[108 181 104 104 106  92  95 107 116 180 178 108 100 105 109 112 153 106
 104  96 106 108 108 107  93 126 108 181  96 102  89 106  98  97  99  94
 141 109  94 107 103  87 112 126 110 114 106 177 105 108 105 177  93  95
 103 113 118 106 148  94  96 100] -> Gube
[108 181  91 104 106  92  95 107 116 180 178 108 100 105 109 112 153 106
 104  96 106 108 108 107  93 126 108 181  96 102  89 106  98  97 107  94
 142 109  94 107 103  87 112 126 110 114 106 177 105 108 105 177  93  95
 103 113 118 106 148  94  96  99] -> Zof
[108 181  91 104 106  92  95 107 116 180 178 108 105 105 109 112 153 106
 104  96 106 108 108 107  93 126 108 181  96 102  89 108  98  97  99  94
 141 109  94 107 103  87 111  99 106 105 106  90 114 107 107 112 194 193
  89 113 102 110  89 194 193 126] -> Fizap
asked: [108 181  91 104 106  92  95 107 116 180 178 108 105 105 109 112 153 106
 104  96 106 108 108 107  93 126 108 181  96 102  89 108  98  97  99  94
 141 109  94 107 103  87 111  99 106 105 106  90 114 107 107 112 194 193
  89 113 102 110  89 194 193 126] -> Fizap
tail: [193  89 113 102 110] -> [ 89 194 193 126]
has: [106  90] -> yes
asked: [108 181 104 104 106  92  95 107 116 180 178 108 100 105 109 112 153 106
 104  96 106 108 108 107  93 126 108 181  96 102  89 106  98  97  99  94
 141 109  94 107 103  87 112 126 110 114 106 177 105 108 105 177  93  95
 103 113 118 106 148  94  96 100] -> Gube
tail: [102 110] -> [ 89 194 193 126]

[123 135 122 114 131 137 127 130 129 132 129 121 126 129 128 125 128 124
 127] : lam
[114 140 120 107 128 141 127 133 129 140 129 120 121 134 127 121 123 123
 126] : fili
[132 121 135 146 105 107 132 125 125 129 129 144 129 136 128 126 123 133
 128] : dof
[124 135 126 114 132 140 127 130 129 129 128 120 126 129 128 126 128 123
 127] : fakis
[ 78 166 101  65 117 168 127 142 127 167 139 105 110 159 123  99 107 110
 120] : Fizap
[119 137 121 110 133 142 127 132 129 135 129 118 123 130 128 122 127 123
 127] : Nunas
[ 78 166 101  65 117 168 127 142 127 167 139 105 110 159 123  99 151 142
 136] : Zof
[124 135 121 105 166 157 121 130 135 127 124 103 126 112 127 136 139 122
 127] : Toz
[124 136 120 106 161 156 121 131 135 129 125 103 126 114 128 135 139 122
 127] : Gube
[159 100 155 186 104  75 135 116 123 108 129 165 141 126 132 136 128 146
 131] : zoson
has: [129 125] -> yes
has: [119 137 121] -> yes
asked: [114 140 120 107 128 141 127 133 129 140 129 120 121 134 127 121 123 123
 126] -> fili
asked: [124 135 126 113 132 139 127 130 129 129 128 120 126 129 128 126 128 123
 127] -> fakis

[126 133 124 127 131 128 133 123 123] = lam
[125 132 192 128 131 127 134 125 123] = Nunas
[125 132 124 126 131 128 133 124 123] = fakis
[125 132 125 127 131 129 133 125 124] = Gube
has: [132 124 126] -> yes
tail: [127 131 129] -> [133 125 124]
asked: [126 133 124 127 131 128 133 123 123] -> lam
asked: [125 132 125 127 131 129 133 125 124] -> Gube

[172 144 178  65 179 173  82] -> Zof
[194 114 180 160 194 193 113] -> Toz
[193 144 179  65 118 172  86] -> gasob
common Toz gasob:  -> [193]
tail: [144 179  65 118] -> [172  86]
has: [180 159] -> no
howmany Toz: [194] -> 2
asked: [193 144 179  65 118 172  86] -> gasob
has: [143 179  65] -> no

[146 177 137 170 164 160 154 136]  lam
[174 195 144 164 171 185 143 144]  gasob
[180 181 141 161 154 136 142 173]  zoson
[134 155 131 140 147 160 133 135]  Toz
[161 210 130 173 145 146 133 148]  Gube
[148 154 184 184 141 132 152 136]  Fizap
[167 164 140 170 145 145 138 160]  fili
howmany gasob: [184] -> 0
howmany Toz: [155] -> 1
has: [173 142 136 154] -> no
common Gube Toz:  -> [133]
tail: [145 146] -> [133 148]
tail: [161 154] -> [136 142 173]

[158 210 155  44 120 198 193 124] = zoson
[ 46  62 155  44 121 198 193 156] = lam
[199 166 120 198 120 197 193 159] = Toz
tail: [198 120 197 193] -> [159]
asked: [158 210 155  44 120 198 193 124] -> zoson
tail: [ 44 120 198 193] -> [124]
howmany Toz: [119] -> 0

